Below are the code and all the weights of a small trained network. Each question names an input and a target symbol and asks about switching units off, where a switched-off unit gives its printed mean instead of its output.

import numpy as np


def w(rows, s, z=0):
    codes = np.array(rows[::2]) - 128.0
    scale = np.full(codes.shape[1], s)
    scale[-1] = z or s
    return codes * scale


def norm(h):
    return h / np.sqrt((h * h).mean(-1, keepdims=True) + 1e-5)


def f(y):
    return np.maximum(y, 0)


def softmax(a):
    e = np.exp(a - a.max(-1, keepdims=True))
    return e / e.sum(-1, keepdims=True)


def log_softmax(a):
    a = a - a.max(-1, keepdims=True)
    return a - np.log(np.exp(a).sum(-1, keepdims=True))


def net(x, mask):
    ids = ['βγδεζηθμξπστφψω'.index(c) for c in x.split()]
    T = len(ids)
    res = E[ids] + P[:T]
    r = norm(res)
    for j in range(3):
        rows = slice(2 * j, 2 * j + 2)
        q, k, v = (r @ M[0][rows].T for M in (Q, K, V))
        z = softmax(np.where(np.tri(T) > 0, q @ k.T / 2**0.5, -1e9)) @ v
        o = O[0][rows]
        res = res + np.where(mask[j], z, o[:, -1]) @ o[:, :-1]
    y = f(norm(res) @ A[0][:, :-1].T + A[0][:, -1])
    res = res + np.where(mask[3:7], y, B[0][:, -1]) @ B[0][:, :-1]
    return log_softmax(norm(res)[-1] @ U[:, :-1].T + U[:, -1])


Q, K, V, O, A, B = {}, {}, {}, {}, {}, {}
E = w([
[146,77,155,183,190],'β',
[44,148,131,134,94],'γ',
[103,84,156,147,101],'δ',
[98,105,123,136,58],'ε',
[23,82,120,170,206],'ζ',
[153,49,136,126,86],'η',
[71,98,154,144,92],'θ',
[51,51,161,121,114],'μ',
[253,168,90,140,122],'ξ',
[77,165,194,204,223],'π',
[176,134,183,209,129],'σ',
[64,222,116,138,77],'τ',
[233,180,134,184,89],'φ',
[148,112,118,87,20],'ψ',
[203,94,105,4,147],'ω',
],0.016)
P = w([
[108,66,8,218,133],'0',
[110,71,48,206,132],'1',
[123,83,64,200,131],'2',
[107,81,88,188,127],'3',
[119,89,105,184,124],'4',
[118,95,127,181,121],'5',
[120,93,145,168,118],'6',
[121,100,162,159,112],'7',
[130,118,176,154,112],'8',
[125,106,198,149,102],'9',
[125,106,212,145,96],'10',
],0.015)
Q[0] = w([
[95,156,120,77,150],'H0',
[184,166,93,58,179],'H0',
[49,190,104,147,171],'H1',
[174,135,106,80,119],'H1',
[210,140,83,8,183],'H2',
[114,56,175,57,144],'H2',
],0.013)
K[0] = w([
[131,91,82,210,164],'H0',
[91,63,29,174,141],'H0',
[33,130,10,179,165],'H1',
[172,138,100,69,125],'H1',
[108,74,24,217,167],'H2',
[147,162,123,171,151],'H2',
],0.013)
V[0] = w([
[244,150,158,174,123],'H0',
[141,40,150,136,145],'H0',
[229,77,74,61,98],'H1',
[126,85,118,167,108],'H1',
[208,114,121,51,71],'H2',
[124,99,95,181,5],'H2',
],0.013)
O[0] = w([
[173,76,105,204,135,130],'H0',
[191,54,122,85,237,194],'H0',
[195,214,84,68,247,145],'H1',
[118,115,174,97,85,205],'H1',
[108,72,3,102,95,107],'H2',
[173,135,159,95,46,245],'H2',
],0.012)
A[0] = w([
[5,131,133,188,127,255],'N0',
[113,111,99,129,81,95],'N1',
[183,239,159,159,180,92],'N2',
[106,126,156,113,143,45],'N3',
],0.015,0.0049)
B[0] = w([
[109,162,61,146,215,255],'N0',
[52,60,29,133,103,188],'N1',
[158,110,10,156,160,213],'N2',
[38,47,108,125,102,138],'N3',
],0.011,0.0057)
U = w([
[79,172,143,192,195,122],'β',
[62,250,87,149,78,168],'γ',
[175,87,150,67,136,30],'δ',
[85,154,135,106,109,109],'ε',
[73,177,103,91,193,196],'ζ',
[146,137,100,48,73,77],'η',
[107,129,150,98,112,89],'θ',
[40,69,190,13,170,121],'μ',
[170,174,67,212,103,124],'ξ',
[46,158,146,166,207,150],'π',
[162,81,179,202,169,88],'σ',
[59,240,126,151,84,211],'τ',
[180,140,100,254,84,108],'φ',
[127,140,73,69,7,80],'ψ',
[87,163,34,115,191,254],'ω',
],0.0092,0.0072)

Each question gives the input, a string of symbols that net reads in full, and the target symbol t.
The units are the heads (2 rows each of Q, K, V and O) and the neurons (one row each of A and B). Each row of codes is followed by its name. A weight is (code - 128) times the scale printed after its matrix; where a second scale follows, it is the last column's (O, A, B and U).
mask holds one flag per unit, heads first, then neurons. A switched-off unit (its flag False) gives its mean, the last column of its rows in O or B, instead of its output. The means were averaged over made-up inputs and are rounded, as every weight is.
A unit's drop is (log p(t) with every unit on - log p(t) with that unit switched off) / (log p(t) with every unit on - log p(t) with every unit switched off).
The circuit of an input: a set's keep is (log p(t) with only the set's units on - log p(t) with every unit switched off) / (log p(t) with every unit on - log p(t) with every unit switched off). Starting from all 7 units, units are removed one at a time, each time the one whose removal leaves the highest keep (on an exact tie, the one counted first), for as long as the keep stays at least 0.8.
circuit, biggest first: the units of the circuit, biggest drop first
most important unit: the unit with the biggest drop
heads that matter: for each layer, one digit per head in row order, 1 if its drop is at least 0.15 and else 0, layers parted by /
drop of u: that unit's drop, to one decimal
input μ μ σ τ, target τ: most important unit : H2
input θ ξ μ θ η μ ζ ε τ β, target τ: heads that matter : 100
input γ μ σ σ μ ξ η β ω η, target ω: heads that matter : 011
input ψ ω τ σ ξ ω μ ψ ω, target ω: heads that matter : 010
input τ β μ σ σ β σ μ, target σ: heads that matter : 101
input ξ ψ θ, target ψ: heads that matter : 001
input ζ ω δ φ, target ω: heads that matter : 011
input η β β β σ η η σ τ ε, target τ: heads that matter : 100
input μ η θ μ β σ μ ε ω θ, target ω: heads that matter : 001
input σ δ π τ, target τ: heads that matter : 101
input μ γ ω θ ω φ ω ψ, target ω: heads that matter : 010
input β τ σ θ φ ω γ, target ω: heads that matter : 001
input τ μ μ μ β ω σ η σ μ, target σ: drop of H2 : 0.2
input η ψ ω θ η τ σ ω σ, target ω: circuit, biggest first : [H2]
input τ μ η ζ μ ω ω φ, target ω: drop of N3 : 0.0
input ω η σ μ ζ ω ξ, target ω: drop of H1 : 0.9
